Below are the code and all the weights of a small trained network. Each question names an input and a target symbol and asks about switching units off, where a switched-off unit gives its printed mean instead of its output.

import numpy as np


def w(rows, s, z=0):
    codes = np.array(rows[::2]) - 128.0
    scale = np.full(codes.shape[1], s)
    scale[-1] = z or s
    return codes * scale


def norm(h):
    return h / np.sqrt((h * h).mean(-1, keepdims=True) + 1e-5)


def f(y):
    return y / 2 * (1 + np.tanh(0.7978845608 * (y + 0.044715 * y**3)))


def softmax(a):
    e = np.exp(a - a.max(-1, keepdims=True))
    return e / e.sum(-1, keepdims=True)


def log_softmax(a):
    a = a - a.max(-1, keepdims=True)
    return a - np.log(np.exp(a).sum(-1, keepdims=True))


def net(x, mask):
    ids = ['αβεζθλξπστφψω'.index(c) for c in x.split()]
    T = len(ids)
    res = E[ids] + P[:T]
    r = norm(res)
    for j in range(2):
        rows = slice(3 * j, 3 * j + 3)
        q, k, v = (r @ M[0][rows].T for M in (Q, K, V))
        z = softmax(np.where(np.tri(T) > 0, q @ k.T / 3**0.5, -1e9)) @ v
        o = O[0][rows]
        res = res + np.where(mask[j], z, o[:, -1]) @ o[:, :-1]
    y = f(norm(res) @ A[0][:, :-1].T + A[0][:, -1])
    res = res + np.where(mask[2:18], y, B[0][:, -1]) @ B[0][:, :-1]
    return log_softmax(norm(res)[-1] @ U[:, :-1].T + U[:, -1])


Q, K, V, O, A, B = {}, {}, {}, {}, {}, {}
E = w([
[160,114,132,107,99,77,110,57,104,133,84],'α',
[136,67,193,140,80,72,182,109,136,215,149],'β',
[135,104,75,87,114,142,196,182,89,176,158],'ε',
[42,147,85,146,131,95,131,152,128,34,116],'ζ',
[47,128,148,141,132,156,199,54,190,103,58],'θ',
[146,152,143,212,116,186,166,95,111,75,151],'λ',
[35,83,85,212,194,150,182,99,119,105,118],'ξ',
[91,111,120,104,130,188,188,200,244,119,155],'π',
[114,98,125,75,170,156,35,138,87,115,132],'σ',
[150,81,125,125,100,231,103,209,127,97,169],'τ',
[184,150,154,169,94,212,213,67,196,117,150],'φ',
[65,36,114,190,105,103,180,195,255,152,216],'ψ',
[159,115,79,175,171,188,111,94,136,36,104],'ω',
],0.0084)
P = w([
[161,176,66,93,188,114,178,146,107,147,125],'0',
[116,156,19,135,154,90,139,119,134,128,196],'1',
[169,151,104,84,169,102,166,144,91,130,114],'2',
[116,114,32,119,118,110,109,107,112,132,167],'3',
[166,132,132,81,145,101,149,152,90,128,89],'4',
[118,67,61,109,140,103,83,77,147,118,169],'5',
[169,120,141,89,130,102,128,156,87,126,64],'6',
[130,82,95,99,108,103,42,67,169,126,169],'7',
[171,114,156,98,107,102,113,163,84,125,45],'8',
[114,95,137,112,87,117,16,55,175,117,154],'9',
[170,114,163,114,87,96,89,174,90,125,33],'10',
[108,110,155,130,68,129,2,55,170,120,123],'11',
[167,104,175,123,79,99,76,173,98,121,22],'12',
],0.0054)
Q[0] = w([
[131,99,118,115,144,223,175,157,122,133,154],'H0',
[125,99,129,100,101,114,124,127,67,77,122],'H0',
[140,62,144,126,82,120,135,149,112,132,108],'H0',
[138,93,185,68,154,153,118,218,113,192,178],'H1',
[150,130,106,85,199,226,34,168,61,51,138],'H1',
[101,139,110,59,155,2,41,67,49,191,71],'H1',
],0.0082)
K[0] = w([
[81,138,166,163,137,149,105,152,147,101,182],'H0',
[131,92,143,94,145,150,37,97,161,123,98],'H0',
[146,107,196,140,69,146,87,119,171,157,100],'H0',
[165,95,103,54,113,159,124,194,135,213,192],'H1',
[158,136,69,96,208,223,12,186,54,16,153],'H1',
[111,133,82,37,144,1,67,69,37,162,85],'H1',
],0.0076)
V[0] = w([
[154,69,94,127,49,152,148,160,125,79,92],'H0',
[79,132,175,98,58,197,83,90,143,78,210],'H0',
[116,245,59,144,153,170,167,172,147,125,159],'H0',
[143,158,88,82,167,113,247,227,101,116,186],'H1',
[100,215,19,94,255,128,227,139,125,110,187],'H1',
[137,132,145,161,142,124,163,197,88,206,20],'H1',
],0.0029)
O[0] = w([
[132,124,161,119,64,95,72,162,114,84,173,233],'H0',
[109,201,106,142,104,144,65,36,120,173,95,92],'H0',
[106,147,72,115,154,85,203,170,127,114,150,128],'H0',
[151,147,180,104,150,157,46,56,153,104,53,248],'H1',
[140,83,218,166,4,117,32,115,97,127,72,218],'H1',
[165,108,181,47,148,220,134,4,72,79,127,86],'H1',
],0.0038,0.0014)
A[0] = w([
[167,126,97,126,68,132,128,178,97,159,149,153],'N0',
[119,123,125,151,85,109,140,87,82,142,130,186],'N1',
[124,141,125,157,117,115,108,125,138,91,95,131],'N2',
[175,128,184,150,137,99,123,93,88,122,96,73],'N3',
[138,109,243,135,110,154,131,142,147,108,75,144],'N4',
[139,107,96,47,134,134,124,134,157,92,126,184],'N5',
[49,147,1,159,140,106,174,140,177,170,223,13],'N6',
[122,86,171,130,41,89,65,67,149,97,109,254],'N7',
[101,79,107,144,132,136,124,109,99,147,110,119],'N8',
[71,116,177,104,66,174,105,102,131,122,133,145],'N9',
[127,129,74,123,139,180,135,148,96,83,144,134],'N10',
[81,125,70,157,162,44,149,187,101,107,162,213],'N11',
[152,96,207,104,161,110,105,83,112,170,122,153],'N12',
[81,93,142,175,136,97,100,71,125,129,183,171],'N13',
[132,156,117,108,110,160,212,143,78,124,97,119],'N14',
[123,131,64,145,122,170,151,118,180,109,171,178],'N15',
],0.0073,0.0021)
B[0] = w([
[93,81,145,107,185,122,97,112,130,85,73,203],'N0',
[94,192,127,124,170,170,118,150,196,126,173,168],'N1',
[201,115,116,37,149,144,171,164,117,174,148,149],'N2',
[25,115,117,153,116,89,110,150,117,167,129,155],'N3',
[91,146,81,96,172,95,76,141,73,148,79,187],'N4',
[113,185,118,184,74,106,191,115,154,159,168,210],'N5',
[3,41,62,104,213,61,129,75,62,125,172,220],'N6',
[165,60,152,147,81,202,49,144,141,134,117,254],'N7',
[174,196,199,148,117,120,120,208,170,45,155,156],'N8',
[189,101,107,190,110,142,59,74,128,165,141,173],'N9',
[107,147,155,131,111,81,145,73,201,139,144,174],'N10',
[94,111,127,127,122,187,166,90,77,163,131,193],'N11',
[136,126,84,161,143,203,109,146,152,85,117,179],'N12',
[120,136,147,88,85,97,91,172,195,66,120,178],'N13',
[151,109,159,152,118,94,94,133,140,141,194,172],'N14',
[54,83,130,77,133,118,72,131,84,118,156,193],'N15',
],0.0053)
U = w([
[164,104,64,254,41,144,102,144,156,143,165,60],'α',
[168,82,126,147,228,198,162,177,146,180,134,124],'β',
[180,78,177,88,130,39,117,191,73,135,108,134],'ε',
[119,116,120,91,42,201,198,148,48,112,103,77],'ζ',
[93,131,163,142,155,128,137,42,150,133,22,64],'θ',
[111,186,170,211,144,81,97,125,96,149,156,203],'λ',
[90,139,206,169,140,164,164,164,124,50,110,136],'ξ',
[102,182,77,91,89,110,137,180,182,183,102,170],'π',
[144,196,63,94,214,192,96,147,94,105,132,151],'σ',
[110,94,178,83,57,154,59,113,216,70,179,29],'τ',
[175,127,175,146,91,202,149,57,117,174,177,254],'φ',
[44,66,72,79,189,115,126,73,75,110,143,174],'ψ',
[200,101,77,137,155,101,167,98,123,57,99,185],'ω',
],0.0058,0.0016)

Each question gives the input, a string of symbols that net reads in full, and the target symbol t.
The units are the heads (3 rows each of Q, K, V and O) and the neurons (one row each of A and B). Each row of codes is followed by its name. A weight is (code - 128) times the scale printed after its matrix; where a second scale follows, it is the last column's (O, A, B and U).
mask holds one flag per unit, heads first, then neurons. A switched-off unit (its flag False) gives its mean, the last column of its rows in O or B, instead of its output. The means were averaged over made-up inputs and are rounded, as every weight is.
A unit's drop is (log p(t) with every unit on - log p(t) with that unit switched off) / (log p(t) with every unit on - log p(t) with every unit switched off).
The circuit of an input: a set's keep is (log p(t) with only the set's units on - log p(t) with every unit switched off) / (log p(t) with every unit on - log p(t) with every unit switched off). Starting from the 12 units with the biggest drops (on a tie, the unit counted first), units are removed one at a time, each time the one whose removal leaves the highest keep (on an exact tie, the one counted first), for as long as the keep stays at least 0.8.
units of the circuit, in order: the units of the circuit, biggest drop first
k most important neurons: the k neurons with the biggest drops, biggest first
which heads matter: for each layer, one digit per head in row order, 1 if its drop is at least 0.15 and else 0, layers parted by /
input ζ λ π ψ, target ψ: units of the circuit, in order : [N6]
input α τ α β ε, target ε: which heads matter : 01
input ω φ σ ε π σ ε β θ ε β τ, target ψ: units of the circuit, in order : [H1; N6]
input ω τ τ ξ ε ψ ε φ, target ψ: which heads matter : 01
input α φ ε φ α β θ τ ζ, target ζ: 3 most important neurons : [N11; N6; N2]
input α θ φ φ ξ θ, target τ: which heads matter : 00
input τ ζ α, target α: which heads matter : 01
input θ σ ε ψ ε β ζ ε ξ ξ ω, target ω: which heads matter : 01
input ε τ ω β ψ π, target ψ: which heads matter : 00
input ε α φ ζ ζ σ τ φ τ π ε λ, target ψ: which heads matter : 01
input ε τ ξ, target ξ: which heads matter : 11
input ε σ β τ σ σ π, target π: which heads matter : 00
input β σ ξ ξ, target τ: units of the circuit, in order : [H1; N13]
input ω β ξ ε ξ ψ τ ε ε θ ε α, target ψ: units of the circuit, in order : [H1; N6]
input θ α τ β ξ, target ξ: units of the circuit, in order : [H1; N8; N6]
input θ β π φ τ ω α ε φ τ ψ, target ψ: units of the circuit, in order : [H1; N6; N11]
input ψ π ε ζ ε λ ε α ε α τ ω, target ψ: units of the circuit, in order : [H1; N6]
input ε θ ζ λ π ε ε ω, target ψ: units of the circuit, in order : [H1; N6; H0; N15]
input σ ψ τ ε λ ω θ φ, target ψ: units of the circuit, in order : [H1; N6; N15]
input π ε θ ε, target τ: most important neuron : [N0]
input σ σ π π τ ω ε ψ φ θ ζ, target ζ: which heads matter : 00
input ξ ε φ ψ τ ξ, target τ: which heads matter : 01
input β ε β τ τ ω ψ τ ε ξ λ, target λ: 2 most important neurons : [N6; N7]
input ξ ε ξ φ τ ψ ε τ β β ε β α, target α: which heads matter : 11
input ζ ζ φ ζ σ, target σ: 3 most important neurons : [N6; N7; N12]
input ω β ψ ω, target τ: most important neuron : [N10]
input ψ β σ σ, target τ: which heads matter : 00
input ω ξ π β, target ψ: which heads matter : 01
